Below is a small trained network, with its code and all its weights. Each question gives an input and a class and asks what happens when units are switched off, that is, made to give their printed mean instead of their output.

import numpy as np


def w(rows, s, z=0):
    codes = np.array(rows[::2]) - 128.0
    scale = np.full(codes.shape[1], s)
    scale[-1] = z or s
    return codes * scale


def f(y):
    return np.maximum(y, 0)


def log_softmax(a):
    a = a - a.max(-1, keepdims=True)
    return a - np.log(np.exp(a).sum(-1, keepdims=True))


def net(x, mask):
    res = np.array(x, float).reshape(1, 5) / 4 @ E
    y = f(res @ A[0][:, :-1].T + A[0][:, -1])
    res = res + np.where(mask, y, B[0][:, -1]) @ B[0][:, :-1]
    return log_softmax(res[-1] @ U[:, :-1].T + U[:, -1])


A, B = {}, {}
E = w([
[183,136,188,111,175,2,170,185,120,128,215],'x0',
[77,15,237,219,140,154,154,137,50,188,114],'x1',
[87,118,147,110,116,92,149,82,110,134,130],'x2',
[53,114,104,73,146,137,165,17,21,104,175],'x3',
[226,66,128,211,225,150,88,136,47,63,73],'x4',
],0.005)
A[0] = w([
[134,139,144,72,139,34,139,103,107,122,160,251],'neuron 0',
[112,160,142,120,99,95,126,159,235,140,107,234],'neuron 1',
[172,101,138,133,168,73,134,115,54,109,161,235],'neuron 2',
[13,32,179,198,133,181,122,83,43,140,105,135],'neuron 3',
[67,198,57,8,128,150,127,69,115,112,153,255],'neuron 4',
[205,118,114,184,151,168,114,156,125,110,96,107],'neuron 5',
[108,116,206,107,131,79,148,218,135,161,206,131],'neuron 6',
[222,107,133,206,158,163,117,168,104,111,110,153],'neuron 7',
[238,101,144,168,151,77,114,136,92,110,109,228],'neuron 8',
],0.012,0.00089)
B[0] = w([
[105,175,177,94,156,92,126,84,118,80,130,182],'neuron 0',
[98,199,148,143,106,155,106,192,179,181,92,193],'neuron 1',
[153,131,164,118,171,141,135,82,155,63,59,181],'neuron 2',
[58,72,165,198,95,204,163,24,52,177,71,249],'neuron 3',
[112,90,3,42,73,96,132,66,142,107,215,228],'neuron 4',
[156,61,110,160,134,136,144,204,148,152,140,190],'neuron 5',
[117,180,187,144,129,59,117,148,52,183,192,188],'neuron 6',
[194,43,94,161,135,141,124,186,108,133,156,204],'neuron 7',
[192,105,142,124,204,116,131,146,126,53,116,191],'neuron 8',
],0.015,0.012)
U = w([
[181,151,185,120,216,88,142,95,112,42,83,18],'0',
[109,205,85,125,82,203,69,173,254,156,30,254],'1',
[73,96,161,186,105,185,179,34,45,167,68,180],'2',
[225,55,88,187,170,143,120,235,129,122,143,129],'3',
[113,137,24,40,86,88,123,73,155,90,225,134],'4',
[105,236,195,139,123,56,97,175,107,191,182,37],'5',
],0.0055,0.00095)

Each question gives the input, the list of numbers given to net, and the class t.
The units are the neurons (one row each of A and B). Each row of codes is followed by its name. A weight is (code - 128) times the scale printed after its matrix; where a second scale follows, it is the last column's (A, B and U).
mask holds one flag per neuron, in row order. A switched-off neuron (its flag False) gives its mean, the last column of its row in B, instead of its output. The means were averaged over made-up inputs and are rounded, as every weight is.
A unit's drop is (log p(t) with every unit on - log p(t) with that unit switched off) / (log p(t) with every unit on - log p(t) with every unit switched off).
The circuit of an input: a set's keep is (log p(t) with only the set's units on - log p(t) with every unit switched off) / (log p(t) with every unit on - log p(t) with every unit switched off). Starting from all 9 units, units are removed one at a time, each time the one whose removal leaves the highest keep (on an exact tie, the one counted first), for as long as the keep stays at least 0.8.
circuit, biggest first: the units of the circuit, biggest drop first
unit that matters most: the unit with the biggest drop
k most important neurons: the k neurons with the biggest drops, biggest first
drop when u is switched off: that unit's drop, to one decimal
input [6,-2,-6,4,6], class 0: 2 most important neurons -> [neuron 2; neuron 0]
input [8,1,-5,3,-6], class 5: most important neuron -> [neuron 6]
input [7,1,3,-4,1], class 0: circuit, biggest first -> [neuron 8; neuron 0]
input [-3,8,-1,-7,5], class 3: 3 most important neurons -> [neuron 7; neuron 5; neuron 8]
input [6,-6,2,1,7], class 0: 2 most important neurons -> [neuron 2; neuron 0]
input [-4,-5,-2,-5,2], class 3: 3 most important neurons -> [neuron 5; neuron 7; neuron 3]
input [-3,0,3,-2,-3], class 1: circuit, biggest first -> [neuron 3; neuron 6; neuron 1; neuron 7]
input [-4,-4,-5,-1,2], class 3: circuit, biggest first -> [neuron 3; neuron 5]
input [-4,1,7,-5,-4], class 1: circuit, biggest first -> [neuron 3; neuron 1]
input [4,8,-6,-1,4], class 3: 3 most important neurons -> [neuron 7; neuron 8; neuron 5]
input [5,-3,-7,7,8], class 0: 3 most important neurons -> [neuron 2; neuron 0; neuron 8]
input [-8,3,8,-8,6], class 3: 2 most important neurons -> [neuron 7; neuron 5]
input [8,-4,-3,2,-5], class 5: 2 most important neurons -> [neuron 6; neuron 1]
input [-3,2,-6,-7,-5], class 1: circuit, biggest first -> [neuron 1]
input [-6,-1,2,0,-3], class 4: 2 most important neurons -> [neuron 4; neuron 3]
input [-4,3,-2,-8,-2], class 3: 3 most important neurons -> [neuron 7; neuron 3; neuron 5]
input [2,-4,-1,6,7], class 0: drop when neuron 2 is switched off -> 0.4
input [8,-6,-6,-3,-5], class 5: drop when neuron 6 is switched off -> 0.1
input [-2,-2,-6,-7,-3], class 1: drop when neuron 1 is switched off -> 0.4
input [8,2,-7,7,-1], class 0: unit that matters most -> neuron 2
